Each row has a name. Each question is about the rows just above it.

V: [119 148  99 104 139 131 148 151 116 181]
A: [ 97 103 145 130 153 152 140 128  81 129]
N: [ 81 116 126  62  60 131 107 149 122  95]
R: [ 90  53 121 138 101  89 119 164 126 151]
Does one of the named rows hold [140 152] side by side, in this order?	no
Among the named rows, does one hold [164 126 151] next to each other, in this order?	yes
Among the named rows, does one hold [ 82 116] next to each other, in this order?	no
Is [ 97 103] printed in one of the named rows, side by side and in this order?	yes
Does one of the named rows hold [122 149 107 131] side by side, in this order?	no

M: [119 163 142 137 107 168 127 121 110 154 116 112 102 111 139 105 143]
H: [139 118 141 166 116 110 106 140 117 149 140 106 117 144 156 130 127]
K: [144 121 108 131 121 126 127 139  96 119 159 182 117 102 138 127 132]
Z: [134 121 102 113 106 162 114 111 106 147 126 127 132 118 141 145 125]
L: [142 108 124 134 132 142 119 120 130  94 135 159 148 115 117 120 124]
Q: [105 113 117 102  90 156 127 134 125 144 131 114 161 166 125  77 125]
J: [148 124 148 140  97  95 133 142 108 161 134 149 127 114 110 139 137]
T: [121 131 153 133 120 142 119 157 133 137 147 151 113 131  90 134 154]
C: [111 122 121 128 152 130 124 113 145 123 108 155 131 149 105 113 137]
F: [139 118 141 166 116 110 106 140 117 149 140 106 117 144 156 124 127]
Among the named rows, does one hold [142 119] next to each other, in this order?	yes
Among the named rows, does one hold [113 106] next to each other, in this order?	yes
Does one of the named rows hold [121 128] side by side, in this order?	yes
Does one of the named rows hold [142 119 120] side by side, in this order?	yes

D: [119  96 180 131]
X: [127 110 160 142]
S: [ 77 165  65 104]
B: [ 76 201  60 130]
W: [102 129 134 109]
Y: [139 135 137 135]
P: [117 146 128 113]
U: [120 110 132 134]
G: [127 120 131 111]
E: [174 121 120 107]
Among the named rows, does one hold [201  61] next to each other, in this order?	no
Does one of the named rows hold [121 120] side by side, in this order?	yes
Does one of the named rows hold [139 135 137 135] side by side, in this order?	yes
Is [146 127] printed in one of the named rows, side by side and in this order?	no
Among the named rows, does one hold [129 134 109] next to each other, in this order?	yes
Does one of the named rows hold [128 146 117] side by side, in this order?	no
Is [165  65 104] printed in one of the named rows, side by side and in this order?	yes

fesod: [141 135 195  71]
Povol: [115 106 109 126]
zase: [107  99  52 181]
Is [141 135 195] printed in one of the named rows, side by side and in this order?	yes
Does one of the named rows hold [135 195] side by side, in this order?	yes
Among the named rows, does one hold [115 106 109 126] next to each other, in this order?	yes
Among the named rows, does one hold [106 109 126] next to each other, in this order?	yes
Is [106 109] printed in one of the named rows, side by side and in this order?	yes

doz: [103 153  65 128 134 149 134 125 148 131 171 125 155  99 107 122 126 119
 127 154 127 150 147 138 139 104 149 114 113 141 140 161 126 131 138 124
 112  96 136  95 148 127 139 104 105 107 120 101 126 127 181 140 129 103
 157 133 139 145 128 159 129 146]
Giruf: [131 120 112 125 100 139 130 134 142 152 146  83 141 128 135 132 141 129
 125 149 138 107 137 101 127 125 105 127 124 113 110 115 123 132 142 104
 107 100 144 112 121  91 136 134  84  95  98 106 145 131 126 155 115 104
 127 155 130 149 151 118 143 138]
seva: [142 126  88 128 117 158 137 159 139 139 117 140 108 132 131 126 145  96
 128 132 136 125 128 147 139 139 172 108 126 118 124 105 158 141 122 131
 136 144 115 134 139 126 120 116 147 116 141 106 115 117 152 144 116  85
 141 127  98 168 121 158 129 131]
pumo: [103 153  65 128 134 149 134 125 148 131 171 125 155  99 107 122 126 119
 127 154 127 150 147 138 139 104 149 114 113 141 140 161 126 131 138 124
 112  96 136  95 148 127 139 104 105 107 120 101 126 127 181 140 129 103
 104 132 122 153 131 143 153 143]
rufen: [133 163 152 139 121 138 150 149  98 118 114  97 138 160 134 128 114 110
 140 123 144 142 104 141 142 134 116 140 131 111  97 128 165 114 129 129
 121 118 118 131 137 136 139 154 110 143 157 141 139 118 141 147 148 159
 112 121 141 125 128 128 115 132]
duno: [115 139 120 114 145 147 120 163 128 148 147 152 160 149 145 144 112 126
 149 143 150 120 126 160 121 163 141 110 150 122 106 148 122 130 126  94
 113 115 100 138 121 106 143 116  83 126 106  84  99 118  99 142 128 110
 121 143 121 126  94 138 103 153]
punik: [120 116 122 144 156 121 115 139 117 124 126 123 103 148 147 140 110 105
 129 129  99  83 148 123 103  94 148 110 155 116 130 119 134 111 121 139
  99 124 121 165 116 106 136 102 128 138 131 122 112 102 156 126 118 110
 160 148 121 125 131 109 109 127]
Is [114 110] printed in one of the named rows, side by side and in this order?	yes
Does one of the named rows hold [136  96 148] side by side, in this order?	no
Does one of the named rows hold [139 105 105 107 120] side by side, in this order?	no
Does one of the named rows hold [145 131 126 155 115] side by side, in this order?	yes
Does one of the named rows hold [125 100 139] side by side, in this order?	yes
Among the named rows, does one hold [145 147 120] next to each other, in this order?	yes

Dil: [130 160 152 148 117 184 154 150]
kag: [146 124 139 147 146 136 155 156]
Kotor: [120 106 111 126 124  74 112 120]
Raz: [132  78  87 137 129  73 114 116]
Among the named rows, does one hold [152 149] next to each other, in this order?	no
Among the named rows, does one hold [147 136] next to each other, in this order?	no
Does one of the named rows hold [147 147 136] side by side, in this order?	no
Among the named rows, does one hold [155 157] next to each other, in this order?	no
Among the named rows, does one hold [120 106 111 126 124] next to each other, in this order?	yes

nin: [122 120 111 151 118 135 120 104 144]
vemi: [125 111 136 110 127 116 116 129 101]
Nifi: [117 143 123 131 134 138 131 106 126]
bov: [158 161 132 120 153 133 122 120 126]
gasi: [157 106 133 139 131 109 119 130 129]
Lis: [148 141  89 108 129  97 147 144 166]
fulos: [141  89 192 152 164  98 169 135 174]
Ded: [126 119 117 138 140 137 112 115 114]
Among the named rows, does one hold [ 97 129] next to each other, in this order?	no
Does one of the named rows hold [137 140] side by side, in this order?	no
Is [136 109 127] printed in one of the named rows, side by side and in this order?	no
Among the named rows, does one hold [122 131] next to each other, in this order?	no

Lil: [184 131 149 138 128 129]
vir: [177 131 128 170 166 159]
Maso: [184 144 149 138 128 129]
Is [177 131 128 170] printed in one of the named rows, side by side and in this order?	yes
Is [131 149 138 128] printed in one of the named rows, side by side and in this order?	yes
Does one of the named rows hold [128 131 177] side by side, in this order?	no

bolat: [156 142 118 102 130 107 108 147 131 159 132 123 147 121 138 115 136 108
 105 135 116  99 182 125 140 106 168 125 122 120 141 129 110 120 131 106]
Zoka: [156 142 118 102 130 107 108 147 131 159 132 123 147 121 138 115 136 108
 105 135 116  99 182 125 140 106 168 125 122 128 140 141 122 129 137 111]
Nudog: [156 142 118 102 130 107 108 147 131 159 132 123 147 121 138 115 136 108
 133 178 139 126 141 160 122 159 165 110 123 147 127 147 145 139 135 138]
Nav: [130 139  84 113 138 119 121 156 168 126 125 126 141 125 130 120 102  98
 114  99 111 102 167 104 138  98 146 144 120 125 138 126 110 115 126 111]
bipil: [164 125 168 130 117 125 124 112  88  97 134 127 126 129 132 128 157 146
 130 160 138 140 117 151 127 145 129 111 134 130 124 137 144 142 136 137]
legob: [139 125 168 130 117 125 124 112  88 148 134 127 126 129 132 128 157 146
 130 160 138 140 117 151 127 145 129 111 134 130 124 137 144 142 136 137]
kolon: [168 132 156  92 149 141 135 103 119 107 143 146 132 103 118 136 187 157
 155 173 145 130 124 160 107 183 165 119 116 161 120 143 145 127 122 150]
Among the named rows, does one hold [130 107 108 147] next to each other, in this order?	yes
Does one of the named rows hold [151 117 140 138] side by side, in this order?	no
Among the named rows, does one hold [157 128 132 129] next to each other, in this order?	no

depaf: [ 91  98 157 159 148 112  98 125]
nafo: [ 93 111 155 165 151 111 109 123]
nim: [ 88  93 162 154 155 107 108 129]
Gega: [ 67 117 161 173 143  95 106 141]
nemu: [ 82 105 153 178 148  94  74 118]
neb: [ 81 117 167 159 147  97 112 128]
Is [155 164 151] printed in one of the named rows, side by side and in this order?	no
Does one of the named rows hold [ 93 111 155 165] side by side, in this order?	yes
Is [ 67 117] printed in one of the named rows, side by side and in this order?	yes

